[128 = 0]
1: [133 121 123 125 146 110 135 143 121 119 120 104 126 130 115 154 134 121
 136 122 158 131 120 121 133 120 139 132 112 155 125 127 122 133 129 110
 140 131 132 128 142 135]
2: [150 127 104 117 149 144 126 129 117 140 130  94 136  99 134  99 122 138
 127 141 199 144 118 147 122 136 122 131 123 118 136 162 106 128 112 111
 121 123 157 124 118 118]
3: [129 140 138 122 142 143 125 131 110 133 143 102 140 114 138 149 124 130
 132 130 157 134 106 135 143 121 146 144 129 153 136 140 123 129 137 121
 135 148 146 131 104 133]
4: [122 119 124 100 153 135 128 136 137 114 131 113 132 119 121 168 141 139
 124 113 139 134 129 124 136 135 137 123 138 121 123 123 131 137 121 113
 121 126 127 124 135 121]
5: [156 100 131 133  84 132 146 144 103 164 121  61 120 122  56 187 113 192
  53 122 246 113 133 149 137 123 136 138 113 120  96 149 104 124 118 118
 108 104 123 106 133 128] | 2 1 4
6: [ 99 128 137 137 121 151 126 130 126 146 145 117 133 126 137 113 124 125
 153 125 148 128 105 143 132 120 125 134 123 148 136 147 104 134 127 111
 139 135 118 115 137 119] | 3 1 4
7: [146 154 120  83 153 115 113 131 141 106 116 160 121 135 151 103 122 133
 104 130 101 126 129 110 122 136 108 126 117 119 119 103 140 134 139 130
 133 142 140 153 144 111] | 4 1 3
8: [132  97 104 109 111 139 148 158 137 150 122  63 169 124  47 145 123 178
  86 124 252 132 121 162 119 131 131 142 124 132 112 136 128 111 130 124
 111 108 124 138 113 113] | 5 2 1
9: [116 129 133 119 134 141 108 144 143 137 110 140 111 127 107 147 143 126
 131 115 143 131 122 108 137 144 133 109 123 135 136 122 129 132 145 125
 116 131 112 130 135 147] | 4 1 6
10: [147 128 123 132 133 121 115 131 152 140 118 115 134 126  94 127 123 146
 111 123 182 141 125 141 129 106 149 131 110 121 150 127 111 120 111 136
 128 122 131 125 123 113] | 1 2 4
11: [145 121 130 117 112 120 131 131 158 128 126  86 143 118  93 142 119 161
  85 135 169 142 128 137 117 128 143 152 118 133 112 140 129 143 106 124
 114 134 127 141 119 121] | 10 4 1
12: [140 106  87 108 138 142 149 150 122 138 135  55 146  93  51 181 147 182
 108 126 255 133 111 167 116 108 137 143 108 129 104 146  98 140 126  89
 119 126 137 124 136 119] | 8 5 11
13: [154 141 106 106 171 118 127 137 183 117 127 105 130 109  78 139 135 170
  68 123 195 113 128 144 124 133 111 125 114 124 111 144 118 111 120 112
 111 119 128 127 137 132] | 11 10 4
14: [146 125 101 135 191 102 139 139 146 131 124 120 131 108  82 133 130 145
  46 141 186 141 140 146 120 120 103 127 113 108 124 139 108 134 127 123
 121 137 125 125 128 123] | 13 10 11
15: [140 115  96 130 131 119 155 159 148 132 126 101 131 123  72 170 140 190
  65 138 255 151 124 163 116 122 121 157 104 117 109 143 114 107 124 112
 117 124 135 133 126 133] | 8 12 13
16: [137 113 143  99 136 118 137 139 103 114 155 116 127 112 125 146 162 125
 118 141 135 144 122 117 120 121 121 143 126 144 128 101 129 130 141 131
 127 121 143 135 122 132] | 1 4 3
17: [140 127 101 122 177 114 116 134 177 111 128 116 117 107 113 115 136 164
 124 114 155 120 134 128 120 139 118 144  98 125 132 132 123 118 134 104
 115 134 144 134 138 129] | 13 4 10
18: [145  98 126 130  99 139 143 144 115 164 120  63 145 113  87 130 126 165
  74 121 255 113 128 170 118 139 145 132 105 137 135 149  96 113 118 124
 109 112 113 126 122 117] | 8 5 15
19: [138  87 141 125  72 171 136 138 108 167 109  36 149 108  67 193 106 164
  68 140 251 130 138 159 145 114 129 134 127 148 127 143  99 113 115 115
 122 100 102 106 129 109] | 5 18 8
20: [120 112 106 125 182 140 138 169 122 124 133 108 112  82 126 132 148 114
 211 130 241 149 119 145 113 132 131 126 122 124 134 165 107 114 138  96
 139 119 118 116 112 122] | 2 1 6
21: [141 130 107 122 176 114 130 110 149 120 128 153 114 123 136 108 117 133
 118 119 105 150 127 114 114 131 109 125 124 118 137 103 142 132 133 126
 118 148 127 141 154 123] | 7 17 4
22: [150 103 106 133 127 141 133 155 165 154 110  76 134 135  49 158 125 189
  75 150 209 122 130 148 132 138 134 140 111 125 122 150 111 121 108 111
 116 104 123 141 137 116] | 8 15 11
23: [143 108 136 149  85 127 140 135 119 166 120  63 136 126  93 151 110 167
  38 124 200 124 144 137 145 113 142 132 126 135 123 136 106 138 106 140
 105 104 144 123 101 125] | 5 18 11
24: [ 94 135 151 117 148 159 126 131 123 143 130  99 116 107 133 132 135 120
 171 126 149 127 131 137 128 125 136 137 134 135 132 138 142 133 123 122
 122 130 133 131 135 130] | 6 3 4
25: [130 132 117 128 160 111 119 137 129 113 138 152 108 125 170  90 127 133
 105 123 102 130 126 102 118 138 104 128 132 131 136 111 139 139 120 111
 134 118 129 145 137 122] | 21 7 16
26: [141 136  91 120 140 112 113 125 171 120 131 108 109 129 128  94 124 148
 102 138 140 108 137 143 124 132 119 121 100 121 128 131 106 136 120 133
 107 119 131 118 130 141] | 17 10 13
27: [149 106 109 153  61 122 160 139  94 182 105  70 142 125  96 148 132 174
  53 124 220 111 136 166 150 115 123 107 124 134 118 150 107 120  92 136
  92 103 122 127 133 119] | 23 18 5
28: [133 123  91  85 193 105 140 170 220  92 118  98 140 111  36 204 128 216
  90 122 214 162 133 147 114 130 117 127 119 125 122 116 132 118 120  93
 144 144 149 128 165 124] | 13 15 22
29: [109 123 114 145 172 142 135 147 130 144 146 109 136 101 122  87 127 125
 143 131 200 122 121 147 101 142 128 153 109 127 165 141  79 138 110 125
 108 136 130 120 105 134] | 2 6 10
30: [157 126  92 116 183 107 126 154 181 101 109 110 127 113  85 128 114 169
  43 126 205 131 127 143 115 139 108 141 119 136 120 117 127 131 126 120
 111 109 134 125 140 123] | 13 14 17
31: [110  94 140 122  71 160 148 143  88 192 105  62 148 112  76 168 140 169
 102 135 255 114 141 167 153 118 155 142 109 131 124 165 106 129 109 105
 116 104 135 110 125 122] | 19 18 5
32: [117 119 140  91 178 144 124 161 151 101 135 115 137 129 117 165 145 133
 167 119 155 145 117 139 113 123 139 135 121 156 110 111 125 134 143 133
 134 129 121 131 131 128] | 4 1 24
33: [100 103 133 127 135 142 132 145  98 154 148 133 126  92 136 113 132 120
 161 139 200 124 117 132 122 121 128 132 117 128 141 137 115 119 121 114
 130 125 139 136 111 133] | 6 24 29
34: [ 89 135 145 120 111 146 132 111  94 135 118 128 138 114 127 131 130 112
 158 146 143 118 115 118 130 113 140 114 147 138 111 152 140 139 123 135
 126 116 121 145 134 141] | 24 6 3
35: [129 118 149 109 126 128 132 131  95 128 132 116 132 138 124 146 127 117
 122 118 120 126 129 119 138 128 126 116 124 145 115 133 137 128 145 134
 139 139 137 136 108 141] | 16 3 1
36: [142 130 160 118  97 128 135 121  75 150 112 134 131 128 166 127 138 105
  77 130  92  96 122 125 141 124 123 132 166 120 119 132 135 133 126 135
 131 122 112 129 123 141] | 35 34 16
37: [132 118 126 120 133 135 160 140 145 158 129  88 126 107  81 125 132 171
  82 144 227 128 136 160 106 121 166 126 115 129 119 165  88 137 108 116
 123 122  99 136 146 116] | 18 22 11
38: [142 109 148 159  55 133 150 122  67 179  89  93 144 144 106 127 126 156
  43 135 211 100 131 157 138 120 139 144 132 137 136 140 112 114 112 143
 104 123 120 112 124 123] | 27 23 18
39: [116 135 105 112 156 128 126 153 176  94 116 107 135 121 121  80 149 150
 157 137 160 145 126 134  99 132 104 117 100 130 118 145 100 116 118 107
 137 124 145 132 111 114] | 17 26 2
40: [138  98 140 114  91 140 142 147 104 165 121  56 151 130  62 186 115 171
  66 140 234 124 127 163 154 135 130 120 126 138 115 154 151 121 114 127
 117 101 118 132 133 136] | 5 19 8
41: [ 67 124 122 143 185 203 107 168 102 158 161  48 107  42 124  58 154 135
 255 147 255 145 104 193 104  93  95 146  64 127 163 202  54  98 137  57
 147 117 129 119 114 128] | 20 29 33
42: [128 109 102 139 100 130 162 140 140 160 117  62 128 107  87 133 127 164
 104 133 237 121 138 154 107 119 131 129  93 117 136 147  93 118 116 116
 116 106 122 110 121 133] | 18 37 8
43: [131  98 113 137 136 133 130 146 157 129 126 112 118 118  90 125 142 161
 129 132 176 133 122 144 113 132 126 135 134 123 130 155 127 129 107 124
 132 121 138 131 130 115] | 10 11 17
44: [142 109 117 122 104 154 142 149 130 148 119  60 121 115  88 147 116 159
  76 133 255 129 110 159 124 125 123 129 104 140 115 141  99 114 108 109
 105 117 134 132 127 137] | 18 42 8
45: [123 136 117 142 165 123 133 129 137 103 131 153 124 118 148  78 136 118
  93 121 119 121 149 127 106 109 112 121 124 119 133 114 120 128 136 142
 112 125 145 137 122 139] | 25 21 7
46: [130 137 124 140 152 115 122 127 109 121 116 152 113 132 154  77 132 119
 125 138  94 125 127 129 123 129 131 128 121 137 156 139 112 131 116 143
 134 129 135 128 133 117] | 25 45 21
47: [135 122 115 142 176 138 130 132 143 111 127 116 128 111 102  94 124 148
 126 152 135 118 116 151 108 135 119 137 107 112 127 139 130 116 117 106
 124 112 138 133 142 128] | 17 43 26
48: [133 117 118 146 118 148 138 132 151 137 149  82 123 124 116 107 113 141
 138 130 182 133 131 143 135 119 109 128 124 133 127 155 119 130 112 115
 129 113 128 122 119 115] | 43 2 6
49: [122 119 141 118 154 128 143 134 132 133 131 112 158 116  98 163 129 126
 126 121 164 135 124 128 134 126 118 154 147 133 111 122 140 128 131 116
 134 135 139 131 130 114] | 4 1 3
50: [135 116 138 134 129 126 108 130 123 139 126 119 145 123 125 122 116 159
 107 134 132 118 120 127 134 124 119 107 132 128 139 130 130 137  84 133
 119 133 118 125 128 116] | 10 4 43
51: [149 135 117 116 197 119 107 117 156  98 126 142 116 109 123 112 115 144
 122 108 125 125 145 116 118 134 122 124 123 123 123 135 167 114 129 131
 130 133 132 132 130 132] | 21 17 7
52: [137 108 118 127  88 126 141 143 134 152 103  67 158 127  47 203 123 182
  61 135 229 133 149 165 133 129 135 131 113 135 104 145 115 126 108 123
 104 105 100 140 128 117] | 40 5 22
53: [133 102 119 139 109 134 145 150 137 151 112  72 153 112  73 131 140 181
  92 145 200 122 139 172 139 112 154 130 124 126 133 148 108 111 126 122
 122 104 117 122 142 135] | 42 22 37
54: [124 141 109 108 153 113 126 139 133 127 132 113 143 122 105 170 148 143
 109 115 150 131 114 121 139 126 146 136 120 143 101 124 133 137 159 129
 152 124 125 123 127 135] | 1 4 49
55: [157 110  87 107 157 123 135 164 177 132 140  84 116 105  62 143 129 196
  78 139 233 133 131 169  98 130 134 144 108 129 121 129 106 117 110 102
 125 114 130 129 144 115] | 15 22 13
56: [141  96 104 139  80 131 155 147 113 162 103  78 149 124  63 190 110 192
  47 125 230 129 122 150 149 129 135 141 125 144 119 131 117 117 119 128
 121 116 110 108 150 136] | 5 52 40
57: [118 141 123  98 149 110 132 129 114 113 129 117 128 124 110 168 160 139
 103 121 138 137 133 134 142 131 131 132 142 137  88 130 160 126 128 141
 139 121 131 135 137 132] | 54 4 49
58: [159 108  98 126 129 133 144 144 182 157 119  67 144 129  58 161 117 205
  78 138 223 134 128 167 117 132 119 143 103 137 122 148 100 114 110 114
 109 105 112 116 132 117] | 22 55 15
59: [145  81 127 125 121 141 167 160 175 150 126  56 143 118  26 221 119 191
  79 125 255 146 120 188 141 118 139 142 126 146 123 147 117 111 129  93
 106 121 115 135 144 111] | 52 58 8
60: [126 126 136 129 126 123 133 123 122 140 115 118 131 136 126 124 121 138
  97 131 150 121 131 137 133 117 132 118 128 128 137 145 142 143 126 124
 123 113 130 121 146 124] | 50 1 10
61: [111 115 161 116 105 170 125 122  79 139 140 135 131 110 161 130 138 107
 128 123 138 121 131 110 127 131 138 139 154 123 122 140 119 136 133 139
 134 135 114 131 123 124] | 34 35 36
62: [127 134 142 108 142 133 130 134 122 124 130 125 146 133 122 170 135 150
 134 124 135 125 128 107 123 111 134 122 147 147 106 131 126 116 144 117
 126 126 130 119 108 116] | 4 35 49
63: [123 118 127 150 133 134 125 109  91 121 153 167 117 125 182  87 138  91
 139 125  89 123 128 114 125 125 126 115 134 130 140 120 124 133 121 128
 126 133 128 127 134 127] | 46 25 45
64: [135 102 123 122 119 160 149 168 130 166 130  40 143 108  36 208 145 179
 126 128 255 124 111 188 126 132 148 156 122 127 112 151 103 139 123 105
 113 107 130 130 142 147] | 12 59 8
65: [138 106 122 144  94 136 135 133 116 151 125  70 130 112  78 146 120 177
  98 144 233 131 118 169 137 106 138 136 129 136 118 148  89 117 108 130
 111 102 120 135 129 135] | 44 53 18
66: [ 93 130 158 123 125 139 111 141 107 111 136 125 129 112 122 144 131 112
 165 126 149 145 115 130 134 129 129 119 121 134 105 111 112 145 143 125
 144 129 136 139 125 132] | 24 35 34
67: [116 118 140 144 121 153 119 135 134 145 152 111 127 133 103 132 127 150
 127 134 171 130 113 151 133 124 126 163 119 118 144 156 120 110 112 124
 114 112 129 122 115 117] | 48 43 10
68: [110 147 116 125 185 136 106 126 120 122 145 161 116 112 169  60 134 131
 169 129 162 119 119 142 105 115  98 120 115 109 137 149 115 125 146 121
 123 147 133 122 115 133] | 45 46 33
69: [138 118 119 124 126 132 136 143 159 137 119  84 145 108  61 127 116 177
  98 139 231 117 113 159 106 131 119 141  86 126 114 159  91 112 116 101
  98 112 119 129 126  98] | 58 22 42
70: [141 130 101 130 143 115 136 140 172 113 158  92 141 119  96 134 108 159
  89 129 169 131 136 133 100 116 114 136 117 121 140 128 129 122 126 121
 120 118 124 136 132 120] | 11 13 10
71: [129 111 109 138 132 143 151 143 117 166 116  64 152 130  52 193 107 178
  87 129 255 134 133 185 144 115 140 138 111 129 110 154 101 120 108 117
 137 113 118 129 126 107] | 52 8 65
72: [150 111 133 147  94 120 151 106 129 148 113 116 134 137 127 111 116 135
  83 120 134 122 138 130 133 117 135 133 137 118 151 134 125 142 110 134
 120 132 125 126 121 122] | 60 50 10
73: [120 101 127 132 103 154 148 149 128 165 118  50 143 121  75 163 130 163
  97 138 255 128 129 175 161 109 129 137 109 139 128 155  98 121 113 107
 107 113 111 142 130 119] | 65 44 71
74: [137 100 122 124  54 139 164 140 124 156 118  62 156 134  46 181 136 193
  67 124 226 133 120 180 130 130 132 128 126 131 106 159 114 120 111 125
 125 111 110 118 122 138] | 52 56 40
75: [134 144 119 141  99 113 146 126 104 135 114 113 124 132 166  84 109 102
  54 121 120  96 135 126 156 127 126 116 165 120 130 122 105 104 111 144
 125 133 128 138 118 123] | 36 72 60
76: [145 106 124 133  92 133 122 133 144 152 126  94 148 132  78 125  98 187
  60 132 195 117 134 153 130 123 126 110 116 108 133 146 112  99 108 131
 107 101 117 128 112 128] | 53 23 22
77: [132 104 119 124  85 156 149 152 138 159 126  47 152 113  64 176 140 179
  86 140 255 134 127 174 141 114 137 126 128 129 116 151 106 120 114 107
 135 118 128 109 131 118] | 73 74 71
78: [144 118 126 124 125 115 138 110 122 136 118 114 127 125 126 112 130 128
  70 134 132 115 125 128 102 128 132 125 135 120 139 134 131 114 120 133
 110 123 153 135 102 135] | 72 60 50
79: [130 127 113 118 144 123 140 147 167 124 127 119 152 124  91 161 128 176
 133 130 167 139 136 159 140 136 137 130 113 134 121 126 119 115 122 125
 117 131 141 118 128 120] | 43 10 4
80: [159 134 106 114 165 117 120 144 175 119 126 137 131 114 106 100 131 145
 127 139 160 132 132 140 107 146 106 122  95 102 124 117 134 119 108 123
 140 138 144 127 145 136] | 17 47 26
81: [148 118  93 129 160 129 127 109 169 118 134 111 108 114 135  91 139 144
 115 136 132 136 131 124 122 117 120 140 138 138 134 124 126 123 117 119
 130 129 131 140 122 111] | 17 26 21
82: [119 127 152 126 121 141 130 122 101 138 134 123 129 123 123 145 146 128
 108 131 107 126 128 101 134 112 136 135 135 124 119 121 124 134 122 122
 119 134 143 138 127 126] | 35 16 62
83: [138 144 130 138 150 121 117 116 110 115 153 158 103 112 154  81 130  79
 148 125  98 129 134 110 131 134 112 116 133 126 137 138 126 121 133 135
 146 148 144 128 138 135] | 63 46 25
84: [131  97 141 154 102 161 138 134 120 174 116  72 145 124  94 131 131 173
  69 133 224 134 116 169 137 123 127 127  99 131 117 131  92 121 105 134
 110 106 131 134 119 102] | 18 65 44
85: [109 131 125 119 154 154 136 128 130 141 134  92 145 120 105 126 139 133
 105 129 169 125 119 135 124 122 123 128 137 103 113 126 132 116 126 129
 108 128 130 129 103 119] | 49 4 67
86: [165 120 104 120 109 121 130 127 131 161 116  69 134 129  46 176 132 190
  10 131 210 112 133 132 124 145 126 119 134 125 102 116 117 133 114 135
 121 102 123 121 136 133] | 56 5 52
87: [133 112 102 109 143 121 124 166 184  96 137 115 128 124 103 152 136 183
 132 133 182 122 125 163 113 125 109 128  97 131 127 135 124 115 120  90
 127 118 133 134 133 146] | 79 17 43
88: [147 110 120 126  97 133 134 142 128 150  98  80 143 130  64 190 132 182
  37 131 241 127 132 157 141 117 142 139 111 122 106 125 111 118 124 111
 112 119 105 137 139 118] | 52 56 5
89: [111 115 126 130 105 156 152 154 122 153 121  55 146 121  84 175 152 187
  99 139 255 127 127 167 131 134 134 153 134 127 113 143 106 117 111 115
 114 112 126 120 114 132] | 77 73 65
90: [125  95 128 132  79 142 163 164 118 154 116  49 148 130  63 220 118 181
  68 148 248 139 128 181 127 118 146 112 133 132 113 151 106 116 107 118
 121 108 119 134 135 125] | 77 52 74
91: [126 100 138 120  78 128 162 124 140 153 126  60 160 122  55 188 130 182
  51 146 255 137 155 164 143 120 137 145 107 127 117 145 110 120 111 107
 106 112 120 109 118 111] | 52 77 88
92: [157 142 104 109 187 108 119 133 191 111 136 132 120 118 119 123 132 190
  82 134  95 139 121 115 113 134 133 127 118 121 131 111 152 142 140 114
 121 142 157 136 152 122] | 21 17 51
93: [120 123 111 129 161 136 115  99 116 120 131 157 105 125 163  97 137 100
 156 124 108 114 130 104 119 118 106 130 125 137 125 111 123 133 105 137
 137 135 134 137 128 138] | 63 83 46
94: [126 130 131 126 127 141 131 128  92 139 118 112 138 109 152 115 124 105
 123 130 156 112 113 139 143 117 138 113 140 124 124 155 103 120 117 107
 139 135 128 132 110 125] | 3 6 61
95: [131 115 117 150 136 121 126 127 138 155 121  88 141 128  97  90 125 168
  78 123 215 115 135 157 113 138 127 131 103 122 141 146 105 115 101 119
  98 118 122 119 123 127] | 76 42 18
96: [130  91 139 144  78 141 154 147 112 168 101  36 140 119  63 197 127 164
 103 146 255 144 130 168 149 133 144 124 125 129 103 144  85 117 106 116
 119 108 124 112 124 137] | 90 77 19
97: [138 108 139 133  89 135 153 139  86 167 122  72 142 110  88 148 108 161
  79 145 225 126 116 168 137 131 153 148 130 123 133 140 121 124 109 126
 118 103 123 117 133 128] | 65 18 40
98: [106 123 149 129 131 163 134 127 106 137 131 122 145 117 114 151 148  95
 159 120 142 157 121 128 132 132 139 144 117 146 117 131 129 147 145 143
 133 122 124 129 141 147] | 66 24 34
99: [140 134 102 140 150 114 135 143 169 131 125 107 129 132 117 112 132 153
  73 121 170 124 124 122 119 131 131 121 130 116 140 128 136 122 122 116
 130 113 136 122 133 119] | 70 10 60
100: [134 133 120 150 103 116 148 129 103 156 128 113 113 123 114 120 109 144
 104 141 147 106 136 149 115 126 119 137 112 133 149 131 112 112  94 135
 125 110 123 134 107 127] | 72 78 60
101: [122 120 101 118 133 138 148 145 118 146 121 108 137 114  98 133 146 127
 168 136 175 143 116 135 118 141 119 139 116 127 110 125 125 131 133 128
 130 130 123 123 129 120] | 1 49 43
102: [110 101 129 114 150 134 137 144 118 110 133 132 114 107 134 161 142 125
 159 134 166 143 112 137 149 128 140 126 144 124 110 135 132 129 128 126
 138 127 122 134 123 139] | 4 66 1
103: [143 113  84 155 162 119 138 154 168 148 116  77 136 113  84 153 133 169
  80 130 231 131 129 167 127 146 133 132 107 119 134 147 105 125 109 115
 108 112 118 117 148 132] | 58 22 55
104: [100  89 134 147  88 166 138 149  91 184 119  51 157 126  58 158 126 151
 113 134 255 141 134 162 142 112 129 131 119 126 142 164  85 103 127 108
 126 111 102 116 121 134] | 73 31 96
105: [116 121 166 125 133 125 115 131 112 136 124 134 139 115 131 154 130 113
 126 129 124 124 124 120 131 109 134 137 131 127 118 130 116 132 142 109
 135 135 133 129 128 126] | 82 35 62
106: [135 133 112 131 143 129 140 149 162 139 106  82 126 124  93 102 123 160
  45 135 166 115 123 146 121 134 129 138 134 121 124 146 105 135 103 120
 115 115 125 125 128 135] | 99 95 11
107: [122  82 135 123  87 155 160 147 129 166 124  43 165 118  54 207 136 170
 104 121 255 145 132 182 129 118 158 145 102 136  98 145  98 123  99 117
 120 114 110 128 127 119] | 96 77 90
108: [139 122 114 135 121 137 134 160 149 128 132 121 139 122  90 131 119 150
 133 136 161 126 140 148 137 122 132 132 113 136 149 133 117 128 126 122
 126 120 107 115 121 124] | 10 79 43
109: [117 109 103 134 135 138 124 135 159 130 131  88 125 130  77 126 141 149
  94 138 166 126 128 148 119 120 143 130 117 125 135 132 136 139 126 107
 125 109 135 131 138 121] | 43 99 70
110: [145 126 113 122 120 123 168 147 150 132 105  85 143 130  52 172 132 185
  88 131 255 147 133 160 102 123 121 144 115 124 123 130 110 116 129 110
 130 112 121 123 131 122] | 15 8 58
111: [124 102 137 155  97 132 161 142 128 158  96  34 156 114  34 211 132 190
  80 136 255 140 115 170 135 130 140 136 120 143 104 144 111 127 118 122
 128 107 122 122 129 121] | 96 90 107
112: [138 106 116 157 112 145 128 144 141 155 129  71 134 123  83 126 121 160
 112 139 242 124 136 151 140 112 128 123 111 104 140 138 102 105 121 109
 141  99 118 137 108 130] | 42 65 53
